Below are the code and all the weights of a small trained network. Each question names an input and a class and asks about switching units off, where a switched-off unit gives its printed mean instead of its output.

import numpy as np


def w(rows, s, z=0):
    codes = np.array(rows[::2]) - 128.0
    scale = np.full(codes.shape[1], s)
    scale[-1] = z or s
    return codes * scale


def norm(h):
    return h / np.sqrt((h * h).mean(-1, keepdims=True) + 1e-5)


def f(y):
    return np.maximum(y, 0)


def log_softmax(a):
    a = a - a.max(-1, keepdims=True)
    return a - np.log(np.exp(a).sum(-1, keepdims=True))


def net(x, mask):
    res = np.array(x, float).reshape(1, 6) / 4 @ E
    u = 0
    for l in range(4):
        y = f(norm(res) @ A[l][:, :-1].T + A[l][:, -1])
        res = res + np.where(mask[u : u + 6], y, B[l][:, -1]) @ B[l][:, :-1]
        u += 6
    return log_softmax(norm(res)[-1] @ U[:, :-1].T + U[:, -1])


A, B = {}, {}
E = w([
[182,117,230],'x0',
[229,77,219],'x1',
[215,44,117],'x2',
[71,60,178],'x3',
[2,177,211],'x4',
[32,57,134],'x5',
],0.0053)
A[0] = w([
[155,5,50,68],'L0N0',
[138,167,94,27],'L0N1',
[196,136,182,8],'L0N2',
[179,150,181,79],'L0N3',
[126,69,121,75],'L0N4',
[145,128,117,10],'L0N5',
],0.016,0.0018)
B[0] = w([
[246,176,138,255],'L0N0',
[107,188,81,162],'L0N1',
[254,118,235,207],'L0N2',
[178,143,251,197],'L0N3',
[216,130,94,170],'L0N4',
[134,111,84,138],'L0N5',
],0.008,0.0075)
A[1] = w([
[77,248,121,119],'L1N0',
[210,125,188,172],'L1N1',
[161,2,145,237],'L1N2',
[24,105,92,99],'L1N3',
[147,169,125,252],'L1N4',
[186,166,185,87],'L1N5',
],0.0085,0.0035)
B[1] = w([
[166,129,135,187],'L1N0',
[127,178,92,254],'L1N1',
[147,176,57,204],'L1N2',
[158,118,178,161],'L1N3',
[167,254,112,220],'L1N4',
[134,181,171,204],'L1N5',
],0.0083,0.0069)
A[2] = w([
[96,183,122,254],'L2N0',
[31,157,251,115],'L2N1',
[28,162,130,78],'L2N2',
[172,121,115,90],'L2N3',
[39,116,180,207],'L2N4',
[75,119,140,89],'L2N5',
],0.014,0.0032)
B[2] = w([
[31,66,240,254],'L2N0',
[227,24,121,230],'L2N1',
[39,130,163,180],'L2N2',
[189,95,118,195],'L2N3',
[162,24,50,180],'L2N4',
[87,3,126,144],'L2N5',
],0.0066,0.0058)
A[3] = w([
[128,167,155,43],'L3N0',
[144,114,101,16],'L3N1',
[180,108,116,148],'L3N2',
[206,175,3,194],'L3N3',
[126,130,129,93],'L3N4',
[243,141,172,2],'L3N5',
],0.012,0.0028)
B[3] = w([
[119,98,150,148],'L3N0',
[119,172,149,130],'L3N1',
[52,108,58,183],'L3N2',
[2,167,186,246],'L3N3',
[114,166,210,128],'L3N4',
[116,160,153,254],'L3N5',
],0.0086,0.0092)
U = w([
[248,118,200,253],'0',
[134,128,36,42],'1',
[95,2,164,14],'2',
],0.016,0.0045)

Each question gives the input, the list of numbers given to net, and the class t.
The units are the neurons (one row each of A and B). Each row of codes is followed by its name. A weight is (code - 128) times the scale printed after its matrix; where a second scale follows, it is the last column's (A, B and U).
mask holds one flag per neuron, layer by layer. A switched-off neuron (its flag False) gives its mean, the last column of its row in B, instead of its output. The means were averaged over made-up inputs and are rounded, as every weight is.
A unit's drop is (log p(t) with every unit on - log p(t) with that unit switched off) / (log p(t) with every unit on - log p(t) with every unit switched off).
The circuit of an input: a set's keep is (log p(t) with only the set's units on - log p(t) with every unit switched off) / (log p(t) with every unit on - log p(t) with every unit switched off). Starting from the 12 units with the biggest drops (on a tie, the unit counted first), units are removed one at a time, each time the one whose removal leaves the highest keep (on an exact tie, the one counted first), for as long as the keep stays at least 0.8.
units of the circuit, in order: the units of the circuit, biggest drop first
top k neurons: the k neurons with the biggest drops, biggest first
top k neurons in layer l: the k neurons of layer l with the biggest drops, biggest first
drop when u is switched off: that unit's drop, to one decimal
input [0,1,-6,2,0,1], class 2: top 3 neurons => (L0N0, L0N2, L0N4)
input [-1,3,4,7,5,8], class 1: top 2 neurons => (L1N4, L2N0)
input [-2,-8,1,0,2,-5], class 2: units of the circuit, in order => (L0N0, L2N0)
input [-8,-3,6,-6,7,-8], class 1: units of the circuit, in order => (L0N2, L0N0)
input [-1,-2,-8,-2,-8,-5], class 1: units of the circuit, in order => (L0N2, L0N0)
input [4,-3,4,-3,0,7], class 1: units of the circuit, in order => (L0N2, L0N3)
input [6,3,-6,1,7,3], class 2: top 2 neurons => (L0N0, L0N2)
input [2,-5,1,-7,-2,3], class 1: units of the circuit, in order => (L0N3, L0N2)
input [0,-5,4,-8,-5,4], class 1: top 3 neurons => (L0N2, L0N3, L3N3)
input [3,-4,3,4,1,3], class 1: top neuron => (L0N3)
input [8,-7,-7,-8,4,6], class 2: top 2 neurons => (L0N0, L0N2)
input [1,-4,5,-5,-7,-6], class 1: top 2 neurons in layer 2 => (L2N1, L2N0)
input [-7,3,-2,6,-2,3], class 1: drop when L3N2 is switched off => 0.1
input [-2,-2,-6,-3,-1,8], class 2: drop when L0N0 is switched off => 0.2
input [4,-2,-7,-2,4,4], class 2: drop when L0N0 is switched off => 0.5
input [2,-3,4,-1,6,1], class 2: top neuron in layer 0 => (L0N0)
